The symbols move the nodes like this.
mq: &>jl, *>dp, ~>none, ^>fg, @>rf, !>rd
gg: &>bd, *>lc, ~>sg, ^>mr, @>gz, !>jj
jz: &>none, *>bd, ~>nh, ^>ft, @>nj, !>bf
gz: &>qb, *>jl, ~>jc, ^>gg, @>mr, !>mc
fd: &>gb, *>mc, ~>zq, ^>zf, @>sb, !>tq
sb: &>pg, *>ch, ~>pz, ^>fd, @>zf, !>lg
jc: &>gz, *>mq, ~>none, ^>sg, @>mj, !>pc
fb: &>none, *>qt, ~>mr, ^>qb, @>bd, !>md
mc: &>dq, *>gs, ~>pc, ^>jj, @>ch, !>gz
ht: &>zc, *>zf, ~>qd, ^>fs, @>gs, !>lc
nj: &>none, *>qb, ~>tq, ^>jz, @>ft, !>gb
zf: &>bf, *>jj, ~>bt, ^>sb, @>fd, !>nh
mb: &>jj, *>qd, ~>none, ^>jn, @>pc, !>sg
gr: &>none, *>pg, ~>fs, ^>sn, @>zc, !>qt
lc: &>qj, *>nh, ~>fg, ^>zh, @>jl, !>ht
pc: &>mc, *>rd, ~>none, ^>mb, @>jn, !>jc
rd: &>gs, *>zq, ~>none, ^>qd, @>zt, !>mq
mr: &>fb, *>zh, ~>mj, ^>gz, @>gg, !>ch
lg: &>ft, *>mr, ~>fc, ^>tq, @>nh, !>sb
zm: &>nh, *>sg, ~>none, ^>fc, @>dp, !>bt
jj: &>sq, *>ht, ~>mb, ^>ch, @>mc, !>gg
bd: &>none, *>qj, ~>gg, ^>fb, @>qb, !>sq
dq: &>none, *>sn, ~>mc, ^>sq, @>md, !>qb
fg: &>lc, *>zm, ~>none, ^>rf, @>mq, !>qd
zq: &>fd, *>pc, ~>none, ^>bt, @>pz, !>dp
rf: &>zh, *>fc, ~>none, ^>mq, @>fg, !>zt
zt: &>fs, *>pz, ~>none, ^>rd, @>qd, !>rf
gs: &>sn, *>fd, ~>rd, ^>ht, @>fs, !>jl
gb: &>none, *>dq, ~>fd, ^>bf, @>pg, !>nj
jn: &>ch, *>zt, ~>none, ^>pc, @>mb, !>mj
qj: &>none, *>jz, ~>lc, ^>qt, @>rg, !>zc
pg: &>none, *>md, ~>sb, ^>gb, @>bf, !>ft
zh: &>qt, *>lg, ~>rf, ^>jl, @>lc, !>fs
ch: &>md, *>fs, ~>jn, ^>mc, @>jj, !>mr
zc: &>none, *>bf, ~>ht, ^>gr, @>sn, !>qj
jl: &>rg, *>tq, ~>mq, ^>lc, @>zh, !>gs
md: &>none, *>gr, ~>ch, ^>dq, @>sq, !>fb
bf: &>none, *>sq, ~>zf, ^>pg, @>gb, !>jz
qb: &>none, *>rg, ~>gz, ^>bd, @>fb, !>dq
rg: &>none, *>nj, ~>jl, ^>qj, @>qt, !>sn
nh: &>jz, *>gg, ~>zm, ^>lg, @>tq, !>zf
fc: &>lg, *>mj, ~>none, ^>dp, @>zm, !>pz
ft: &>none, *>fb, ~>lg, ^>nj, @>jz, !>pg
qd: &>ht, *>bt, ~>none, ^>zt, @>rd, !>fg
fs: &>gr, *>sb, ~>zt, ^>gs, @>ht, !>zh
dp: &>tq, *>jc, ~>none, ^>zm, @>fc, !>zq
bt: &>zf, *>mb, ~>none, ^>pz, @>zq, !>zm
tq: &>nj, *>gz, ~>dp, ^>nh, @>lg, !>fd
mj: &>mr, *>rf, ~>none, ^>jc, @>sg, !>jn
sq: &>none, *>zc, ~>jj, ^>md, @>dq, !>bd
qt: &>none, *>ft, ~>zh, ^>rg, @>qj, !>gr
sn: &>none, *>gb, ~>gs, ^>zc, @>gr, !>rg
sg: &>gg, *>fg, ~>none, ^>mj, @>jc, !>mb
pz: &>sb, *>jn, ~>none, ^>zq, @>bt, !>fc

The rows follow the links: the fewer symbols apart two nodes are, the more alike their rows tend to be.

Each row is also shifted at random along 3 hidden directions that mean nothing.

Known rows, each with its node:
[12,-19,17,4,10,-6,-10,-7,-9,-11,10,-28,4,-8,-5,-9,3,11,-6,-18,15,18,0,0,9] | bf
[-18,1,13,10,6,14,19,13,13,-15,5,15,-11,31,-3,2,-2,21,16,-25,2,-1,18,-7,2] | ch
[12,-26,-14,-3,-6,-9,-9,46,-17,-7,14,-31,16,-22,-10,-12,0,-11,-11,18,18,8,-1,16,7] | jz
[7,-21,-12,-8,-8,5,-5,-15,9,13,-16,-24,5,-5,10,-23,8,-7,-5,21,-19,18,-14,3,-4] | rg
[-12,19,17,-9,2,-1,10,9,-8,20,-2,28,-5,17,3,16,-8,13,8,-18,-5,-12,-27,6,-13] | zt
[8,-1,21,1,-12,-12,-8,20,-3,0,-24,-1,7,-11,-9,-13,8,15,-17,-29,-12,8,-28,-9,12] | fd
[2,20,-13,-6,-1,-1,-4,1,11,6,-13,23,4,-2,8,4,10,-11,0,19,-22,-13,12,-13,-18] | mq
[12,31,20,1,-10,-9,-8,-41,-3,-5,-18,23,7,-15,-3,6,14,12,-10,-22,-12,-12,-10,3,14] | zq
[6,19,9,-9,-11,8,-4,4,6,22,-14,17,-2,-12,8,6,13,20,-2,-22,-21,-16,5,7,-10] | rd
[7,22,-21,-3,-6,12,-6,-15,17,-2,-12,23,-6,-9,-9,5,11,-11,-1,24,-6,-13,-19,4,8] | jc
[11,1,16,-6,14,4,-13,-14,-7,19,11,-8,-5,-8,11,8,-10,14,-6,-27,9,-3,6,-16,-19] | ht
[-15,17,9,6,-5,-4,18,4,-1,-15,6,29,11,17,0,9,3,10,7,-19,5,-16,25,11,10] | pz
[-12,2,-19,-12,-3,3,19,18,3,20,4,9,4,15,6,1,3,-13,16,22,-5,1,20,16,-13] | zh
[5,-21,11,6,-10,2,0,22,18,-12,-12,-27,1,-10,0,-24,7,19,4,-17,-3,16,32,-5,1] | dq
[11,-5,18,2,6,-15,-10,14,-26,-4,19,-11,8,-16,-5,14,-12,14,-19,-23,13,-3,-15,-10,8] | zf
[-15,22,-12,-1,5,-9,9,13,-7,-4,4,34,7,21,-6,17,-8,-13,4,15,2,-11,-25,6,4] | fc
[-10,1,-16,8,2,6,17,-13,13,-11,8,10,2,22,-6,-4,6,-13,19,28,5,-3,10,14,15] | mr
[5,25,16,-4,2,-7,-6,-15,-20,-4,11,13,2,-18,-2,20,-2,10,-10,-24,15,-17,-3,9,8] | bt
[7,0,-22,-14,-8,1,-10,-17,3,31,-22,-3,-7,-3,7,-9,5,-13,-9,34,-23,4,-36,1,-21] | jl
[5,2,19,-15,-13,1,-9,35,6,25,-21,-5,-1,-11,7,-11,11,16,-3,-27,-23,6,-30,4,-17] | gs
[-15,-25,-12,-4,3,6,9,-13,-3,17,4,-13,-1,29,7,-16,-5,-15,13,20,-3,19,-3,0,-13] | qt
[9,-14,10,-14,-10,-3,2,4,4,19,-7,-28,2,-11,5,-20,13,19,-6,-19,-15,16,2,16,-12] | sn

The symbols that take the first to the second take the third to the fourth, perhaps in another order. What is the fourth?
Answer with the node's name.
[11,23,-16,6,9,9,-9,6,4,-16,14,19,-6,-14,2,24,-5,-10,1,20,14,-20,9,-11,12]
to [2,25,-18,3,-4,11,-6,19,19,-10,-19,22,-7,-6,-3,8,7,-11,0,18,-7,-8,-10,-7,6]
as [-19,-11,15,-13,5,2,18,-9,-3,17,5,8,-2,22,11,1,0,20,6,-24,-3,3,14,11,-16]
to ht

[10,23,-22,5,-1,6,-11,0,14,-9,-18,27,-8,-3,-3,5,7,-14,1,25,-14,-13,2,-15,8]
to [-13,18,8,6,2,-7,12,-5,-3,-13,2,32,5,25,-5,16,-1,8,-3,-17,1,-10,0,-7,3]
as [4,-20,-15,-9,-10,13,-8,0,3,8,-9,-28,-3,-17,-15,-23,15,-7,11,21,-9,19,-42,31,10]
to pg

[13,-23,17,1,10,-10,-9,2,-16,2,9,-25,-1,-11,-5,-6,-10,10,-13,-16,8,21,-29,-20,6]
to [12,-2,-17,15,16,9,-14,-1,2,-14,18,-7,-15,-3,4,11,-21,-17,2,24,12,-1,-2,-26,8]
as [-13,-25,10,6,8,9,6,-23,6,-8,-1,-9,-9,37,-3,-14,-16,14,11,-28,-6,23,-20,-16,4]
to zh

[5,14,14,9,13,-13,-15,24,-10,-4,11,26,-4,0,-2,28,-15,9,-15,-22,9,-10,-25,-25,-1]
to [5,-3,20,10,-5,-18,-7,6,-3,-4,-17,1,7,-7,-7,-10,14,17,-13,-23,-15,7,-33,-2,13]
as [1,24,-17,-3,11,-1,-15,-4,-1,16,7,20,1,1,7,21,-11,-11,-7,20,2,-8,-14,-25,-22]
to jl

[-12,8,-16,3,-8,-8,18,34,-13,-10,9,11,9,13,-3,2,12,-23,10,26,8,-5,3,30,15]
to [7,-28,-15,4,11,-10,-11,16,-13,-10,12,-26,-1,-6,-1,-8,-14,-12,-13,19,12,18,-4,-16,7]
as [0,19,12,5,10,10,-24,-48,14,1,-27,28,-17,17,-5,7,-7,14,-7,-25,-22,-2,-61,-43,-2]
to ch

[-3,-25,15,-3,7,11,-13,-15,3,2,13,-29,-13,-8,-5,-2,-15,19,-5,-19,10,24,-40,-9,5]
to [7,-20,-12,5,-11,7,-4,29,13,-17,-13,-25,-2,-11,-8,-28,13,-6,4,15,-10,17,13,-4,10]
as [11,24,-14,0,4,-10,-8,-33,-17,-7,17,7,3,-18,-3,18,1,-13,-13,16,17,-21,-9,5,8]
to zq

[-16,-25,-14,-10,1,-5,8,-18,0,17,3,-16,3,20,11,-13,3,-6,13,19,-7,13,14,18,-10]
to [-17,-21,16,7,-2,-9,15,-26,-7,-8,-3,-22,11,21,0,-13,-4,5,11,-22,7,15,32,9,12]
as [5,22,15,1,5,8,-7,-20,-5,-6,6,16,-6,-14,-5,22,-8,17,3,-18,17,-14,-1,-2,8]
to fg

[5,22,-12,10,-6,11,-11,13,20,-6,-17,29,-9,5,-4,7,-3,-18,-2,22,-18,-11,-25,-21,3]
to [2,22,17,-4,-6,5,-8,-9,3,19,-16,20,0,0,2,4,6,8,-10,-20,-20,-10,-5,-13,-21]
as [-12,-26,-15,4,9,-11,10,-7,-14,-10,-3,-14,1,26,-3,-12,-10,-21,1,12,-1,24,-20,-3,3]
to md

[-18,0,17,15,13,-3,19,-31,15,-19,1,17,-7,33,-1,1,-12,16,19,-30,1,6,2,-16,5]
to [11,25,-16,-2,-12,8,1,-25,16,-4,-13,17,-2,-17,-10,1,16,-7,1,22,-10,-16,-1,12,15]
as [11,-4,22,12,3,13,-7,-22,2,-12,22,-5,-5,-19,-3,10,-5,21,2,-23,18,-1,11,-3,7]
to mj

[-10,15,15,-1,4,-6,19,30,6,7,0,24,0,23,13,9,-5,9,8,-16,0,-17,38,-5,-13]
to [9,27,15,-9,-10,5,-1,0,8,7,-14,20,6,-17,9,3,18,17,0,-18,-17,-17,41,9,-9]
as [-12,16,-12,-9,4,-2,13,-24,5,15,0,23,-3,16,6,21,3,-9,8,19,-1,-16,7,9,-10]
to mq

[-18,-25,-15,5,5,8,11,18,4,-9,-2,-15,-10,23,-4,-13,-2,-7,22,18,3,23,-15,9,6]
to [-13,20,-9,5,1,10,7,4,4,-3,1,34,-8,23,-7,18,-13,-11,19,25,7,-16,-16,8,4]
as [2,-18,14,0,-8,-8,2,2,-3,-7,-11,-27,10,-11,-11,-26,12,11,-10,-23,-4,15,6,4,5]
to zq

[6,-21,11,4,6,5,-9,22,3,-18,10,-31,-2,-15,-3,-10,-10,18,3,-19,19,14,8,-6,6]
to [3,0,21,-7,-10,17,-8,14,7,3,-13,-7,-8,-20,-12,-14,12,21,-1,-20,-15,-1,-50,18,18]
as [5,-5,-15,10,2,-9,-9,10,6,-21,-26,3,0,0,0,-16,7,-31,-14,25,-21,6,17,-36,3]
to fc

[-14,-19,-8,-3,1,-8,12,31,-11,-8,3,-17,9,11,-5,-12,0,-21,10,25,8,17,-6,22,12]
to [2,-20,-7,4,-5,7,0,7,17,-11,-12,-30,-3,-6,0,-21,7,-14,-2,18,-10,20,17,-11,11]
as [-3,24,-20,6,-18,-10,1,19,1,-7,-10,21,6,-12,-1,0,18,-15,-11,23,-9,-15,2,9,9]
to sg

[-12,4,15,-15,-1,6,17,31,-9,23,0,3,8,10,9,2,1,19,14,-26,6,-3,-10,33,-11]
to [-16,0,-11,-1,-7,-10,15,-6,-13,-6,2,11,5,14,-11,1,7,-16,6,27,10,-4,-8,31,14]
as [12,21,10,-2,7,-5,-4,1,-5,9,16,12,5,-10,10,22,-11,15,0,-17,12,-16,35,-18,-12]
to zm

[5,-20,-11,-15,5,8,-7,-30,-14,17,15,-34,2,-17,7,-14,-3,-11,-3,21,8,14,3,7,-10]
to [0,2,-20,0,-6,-11,-10,-27,1,-9,-19,-6,-1,-6,-2,-9,12,-20,-13,24,-14,5,-5,-12,11]
as [6,-1,-19,-5,5,-3,-14,27,-6,19,18,-5,1,-13,3,12,-16,-16,-5,20,6,6,5,-22,-25]
to dp

[-1,-21,9,6,-5,-6,-4,-5,-2,-13,-12,-25,0,-3,-3,-26,6,11,-13,-24,-12,17,1,-12,2]
to [9,2,-18,-3,-18,-9,-6,-6,2,-5,-18,-8,9,-23,-11,-16,18,-18,-9,31,-9,-5,-11,9,11]
as [-20,-19,11,-3,7,3,12,-7,0,13,-1,1,-6,32,10,-14,-7,6,2,-24,-4,19,6,-11,-17]
to zh

[-11,19,-13,-2,9,2,8,-12,2,13,-3,31,-4,29,6,16,-11,-14,-1,14,-10,-12,-13,-12,-13]
to [11,25,6,-4,-3,-3,-8,6,-20,-4,12,13,4,-18,-5,23,2,14,-4,-17,18,-26,-16,22,13]
as [9,-1,-15,10,20,-17,-10,19,-17,-8,10,-6,0,-2,-8,11,-21,-23,-25,21,7,4,-18,-35,5]
to mc

